Here is a tiny trained network, its code and every weight. The questions are about switching its units off for an input and a class, where a switched-off unit gives its printed mean instead of its output.

import numpy as np


def w(rows, s, z=0):
    codes = np.array(rows[::2]) - 128.0
    scale = np.full(codes.shape[1], s)
    scale[-1] = z or s
    return codes * scale


def norm(h):
    return h / np.sqrt((h * h).mean(-1, keepdims=True) + 1e-5)


def f(y):
    return y / 2 * (1 + np.tanh(0.7978845608 * (y + 0.044715 * y**3)))


def log_softmax(a):
    a = a - a.max(-1, keepdims=True)
    return a - np.log(np.exp(a).sum(-1, keepdims=True))


def net(x, mask):
    res = np.array(x, float).reshape(1, 3) / 4 @ E
    u = 0
    for l in range(2):
        y = f(norm(res) @ A[l][:, :-1].T + A[l][:, -1])
        res = res + np.where(mask[u : u + 6], y, B[l][:, -1]) @ B[l][:, :-1]
        u += 6
    return log_softmax(norm(res)[-1] @ U[:, :-1].T + U[:, -1])


A, B = {}, {}
E = w([
[58,160,126,253,128,148,146,137,102,128,100],'x0',
[166,210,88,120,170,105,183,171,89,150,134],'x1',
[130,131,59,189,134,116,110,144,144,45,157],'x2',
],0.0081)
A[0] = w([
[69,176,126,187,100,184,149,117,108,125,104,146],'0.n1',
[149,108,94,108,136,109,96,135,156,87,174,165],'0.n2',
[180,189,71,133,191,96,164,198,120,142,160,1],'0.n3',
[166,198,98,162,168,124,196,175,80,161,128,59],'0.n4',
[149,124,38,170,141,108,72,166,155,4,192,186],'0.n5',
[167,201,90,72,165,88,188,170,94,124,146,67],'0.n6',
],0.011,0.0063)
B[0] = w([
[93,111,152,206,137,177,71,118,108,151,100,187],'0.n1',
[123,164,176,84,24,155,162,63,145,127,98,180],'0.n2',
[119,84,36,118,63,74,121,130,185,128,75,191],'0.n3',
[114,168,129,129,100,69,212,66,49,114,153,198],'0.n4',
[77,129,163,142,168,79,140,156,161,130,197,249],'0.n5',
[167,132,161,121,199,254,17,218,157,162,141,201],'0.n6',
],0.0092,0.016)
A[1] = w([
[145,121,103,76,105,105,115,154,206,100,175,2],'1.n1',
[76,178,135,202,128,87,167,156,161,97,146,139],'1.n2',
[114,152,188,98,139,126,212,89,113,63,161,5],'1.n3',
[203,130,88,151,64,215,110,62,61,122,8,56],'1.n4',
[163,101,125,60,67,141,131,126,181,105,86,85],'1.n5',
[116,192,84,165,122,61,239,112,35,136,135,63],'1.n6',
],0.012,0.0052)
B[1] = w([
[88,192,139,191,9,191,55,115,175,122,140,193],'1.n1',
[179,98,85,88,175,161,119,156,80,126,81,247],'1.n2',
[125,124,197,78,104,159,204,70,114,125,98,148],'1.n3',
[253,90,191,74,116,93,81,14,97,222,48,168],'1.n4',
[134,105,74,149,191,72,194,126,96,98,107,195],'1.n5',
[94,192,127,143,70,31,220,133,159,122,237,194],'1.n6',
],0.013,0.011)
U = w([
[191,22,64,71,194,20,244,31,48,89,23,214],'0',
[249,181,89,19,212,236,60,188,105,228,62,245],'1',
[118,44,242,167,89,200,21,6,69,231,11,1],'2',
[223,238,197,198,13,29,185,11,35,242,186,11],'3',
[27,105,250,36,22,186,227,38,216,17,180,189],'4',
[75,237,40,184,14,231,24,233,248,55,220,89],'5',
[32,19,168,237,246,236,32,225,62,23,134,162],'6',
[32,198,13,219,144,35,216,225,50,89,230,44],'7',
],0.016,0.0051)

Each question gives the input, the list of numbers given to net, and the class t.
The units are the neurons (one row each of A and B). Each row of codes is followed by its name. A weight is (code - 128) times the scale printed after its matrix; where a second scale follows, it is the last column's (A, B and U).
mask holds one flag per neuron, layer by layer. A switched-off neuron (its flag False) gives its mean, the last column of its row in B, instead of its output. The means were averaged over made-up inputs and are rounded, as every weight is.
A unit's drop is (log p(t) with every unit on - log p(t) with that unit switched off) / (log p(t) with every unit on - log p(t) with every unit switched off).
The circuit of an input: a set's keep is (log p(t) with only the set's units on - log p(t) with every unit switched off) / (log p(t) with every unit on - log p(t) with every unit switched off). Starting from all 12 units, units are removed one at a time, each time the one whose removal leaves the highest keep (on an exact tie, the one counted first), for as long as the keep stays at least 0.8.
circuit, biggest first: the units of the circuit, biggest drop first
top k neurons: the k neurons with the biggest drops, biggest first
k most important neurons of layer l: the k neurons of layer l with the biggest drops, biggest first
drop of u: that unit's drop, to one decimal
input [-1,6,-5], class 1: most important neuron of layer 0 -> 0.n6
input [0,8,2], class 5: top 3 neurons -> 0.n6, 0.n3, 1.n5
input [-4,-3,-1], class 0: circuit, biggest first -> 0.n5, 1.n5
input [1,-7,1], class 6: top 3 neurons -> 0.n4, 1.n4, 1.n6
input [1,-2,-3], class 2: top 3 neurons -> 0.n4, 0.n5, 1.n6
input [-4,5,-4], class 1: top 2 neurons -> 0.n6, 0.n5
input [1,-8,6], class 6: top 4 neurons -> 0.n4, 1.n2, 1.n6, 0.n3
input [1,-1,7], class 6: 2 most important neurons of layer 0 -> 0.n4, 0.n5
input [-6,1,-6], class 1: top 2 neurons -> 0.n3, 0.n5
input [-3,-6,7], class 4: top 3 neurons -> 0.n2, 0.n6, 1.n3
input [-4,1,-8], class 1: top 4 neurons -> 0.n3, 0.n2, 0.n4, 1.n6
input [-5,-5,-6], class 0: top 3 neurons -> 0.n5, 1.n5, 0.n6
input [-7,-3,-8], class 0: top 2 neurons -> 0.n5, 0.n6
input [-3,-7,-4], class 0: top 3 neurons -> 0.n5, 1.n5, 0.n6
input [-5,7,-3], class 1: circuit, biggest first -> 0.n6
input [-4,-2,0], class 0: top 3 neurons -> 0.n5, 1.n5, 0.n4
input [2,-2,-6], class 2: top 2 neurons -> 0.n4, 0.n5
input [6,-3,0], class 2: 2 most important neurons of layer 0 -> 0.n5, 0.n1
input [-2,4,5], class 5: drop of 0.n6 -> 0.1
input [8,-3,-1], class 2: circuit, biggest first -> 0.n5
input [-2,3,2], class 5: drop of 0.n2 -> 0.0
input [-5,2,-4], class 1: drop of 0.n5 -> 0.2
input [8,0,-1], class 2: 2 most important neurons of layer 0 -> 0.n1, 0.n5
input [-4,-7,7], class 4: 2 most important neurons of layer 0 -> 0.n2, 0.n6
